Here is a tiny trained network, its code and every weight. The questions are about switching its units off for an input and a class, where a switched-off unit gives its printed mean instead of its output.

import numpy as np


def w(rows, s, z=0):
    codes = np.array(rows[::2]) - 128.0
    scale = np.full(codes.shape[1], s)
    scale[-1] = z or s
    return codes * scale


def norm(h):
    return h / np.sqrt((h * h).mean(-1, keepdims=True) + 1e-5)


def f(y):
    return y / 2 * (1 + np.tanh(0.7978845608 * (y + 0.044715 * y**3)))


def log_softmax(a):
    a = a - a.max(-1, keepdims=True)
    return a - np.log(np.exp(a).sum(-1, keepdims=True))


def net(x, mask):
    res = np.array(x, float).reshape(1, 6) / 4 @ E
    u = 0
    for l in range(2):
        y = f(norm(res) @ A[l][:, :-1].T + A[l][:, -1])
        res = res + np.where(mask[u : u + 10], y, B[l][:, -1]) @ B[l][:, :-1]
        u += 10
    return log_softmax(norm(res)[-1] @ U[:, :-1].T + U[:, -1])


A, B = {}, {}
E = w([
[106,131,106,123],'x0',
[122,91,41,74],'x1',
[199,53,37,140],'x2',
[64,104,113,2],'x3',
[38,233,72,208],'x4',
[156,150,140,224],'x5',
],0.0056)
A[0] = w([
[20,205,54,226,95],'0.n1',
[183,75,96,212,71],'0.n2',
[161,192,136,108,93],'0.n3',
[186,79,114,153,104],'0.n4',
[60,85,185,171,127],'0.n5',
[134,89,41,26,35],'0.n6',
[114,148,255,63,4],'0.n7',
[159,158,135,50,153],'0.n8',
[108,52,69,32,47],'0.n9',
[193,150,128,85,96],'0.n10',
],0.0094,0.0026)
B[0] = w([
[79,241,123,53,254],'0.n1',
[246,106,167,198,181],'0.n2',
[88,128,128,115,127],'0.n3',
[200,51,41,176,160],'0.n4',
[212,105,98,14,148],'0.n5',
[13,64,23,51,208],'0.n6',
[148,62,251,3,204],'0.n7',
[83,54,152,212,170],'0.n8',
[83,19,10,154,219],'0.n9',
[91,140,66,188,138],'0.n10',
],0.0053,0.0059)
A[1] = w([
[152,122,83,175,197],'1.n1',
[116,246,100,115,101],'1.n2',
[142,47,176,106,58],'1.n3',
[91,103,174,111,61],'1.n4',
[53,119,157,72,101],'1.n5',
[226,143,123,152,2],'1.n6',
[233,120,154,187,42],'1.n7',
[123,93,99,110,37],'1.n8',
[127,142,60,118,188],'1.n9',
[191,98,143,158,80],'1.n10',
],0.013,0.0029)
B[1] = w([
[106,179,175,163,186],'1.n1',
[60,253,121,170,254],'1.n2',
[76,208,213,98,214],'1.n3',
[222,148,148,99,161],'1.n4',
[246,114,157,233,242],'1.n5',
[194,79,61,164,173],'1.n6',
[157,89,59,162,210],'1.n7',
[59,114,128,137,155],'1.n8',
[62,116,175,132,189],'1.n9',
[239,161,75,134,168],'1.n10',
],0.0078,0.0055)
U = w([
[50,7,80,76,75],'0',
[175,100,234,83,65],'1',
[211,90,85,192,115],'2',
[83,225,145,160,251],'3',
],0.019,0.0014)

Each question gives the input, the list of numbers given to net, and the class t.
The units are the neurons (one row each of A and B). Each row of codes is followed by its name. A weight is (code - 128) times the scale printed after its matrix; where a second scale follows, it is the last column's (A, B and U).
mask holds one flag per neuron, layer by layer. A switched-off neuron (its flag False) gives its mean, the last column of its row in B, instead of its output. The means were averaged over made-up inputs and are rounded, as every weight is.
A unit's drop is (log p(t) with every unit on - log p(t) with that unit switched off) / (log p(t) with every unit on - log p(t) with every unit switched off).
The circuit of an input: a set's keep is (log p(t) with only the set's units on - log p(t) with every unit switched off) / (log p(t) with every unit on - log p(t) with every unit switched off). Starting from the 12 units with the biggest drops (on a tie, the unit counted first), units are removed one at a time, each time the one whose removal leaves the highest keep (on an exact tie, the one counted first), for as long as the keep stays at least 0.8.
circuit, biggest first: the units of the circuit, biggest drop first
k most important neurons: the k neurons with the biggest drops, biggest first
k most important neurons of layer l: the k neurons of layer l with the biggest drops, biggest first
drop when u is switched off: that unit's drop, to one decimal
input [-4,4,7,-4,6,0], class 3: 4 most important neurons	0.n1; 1.n1; 0.n7; 1.n2
input [-8,1,8,6,-2,6], class 0: circuit, biggest first	1.n5
input [-8,7,-4,6,5,-2], class 0: circuit, biggest first	0.n9; 1.n2
input [-7,-8,-6,-7,-5,7], class 2: circuit, biggest first	1.n7; 0.n1
input [-1,4,7,0,-5,3], class 0: 2 most important neurons of layer 0	0.n6; 0.n9
input [0,7,6,-8,2,-7], class 0: 2 most important neurons of layer 0	0.n6; 0.n9
input [1,8,6,2,-6,6], class 0: 2 most important neurons	0.n6; 1.n5
input [4,-1,0,-3,-6,-5], class 0: 2 most important neurons of layer 1	1.n5; 1.n8
input [7,8,3,-4,4,-2], class 3: 2 most important neurons	0.n1; 0.n7
input [-4,-6,-5,7,0,-1], class 1: drop when 0.n4 is switched off	0.0
input [2,5,1,-5,2,-2], class 3: drop when 0.n1 is switched off	1.4
input [2,-6,-2,-8,-3,-3], class 2: drop when 1.n7 is switched off	0.1
input [-8,-5,-5,-6,-6,8], class 2: drop when 1.n7 is switched off	0.2
input [8,-4,2,5,-2,5], class 0: circuit, biggest first	0.n9
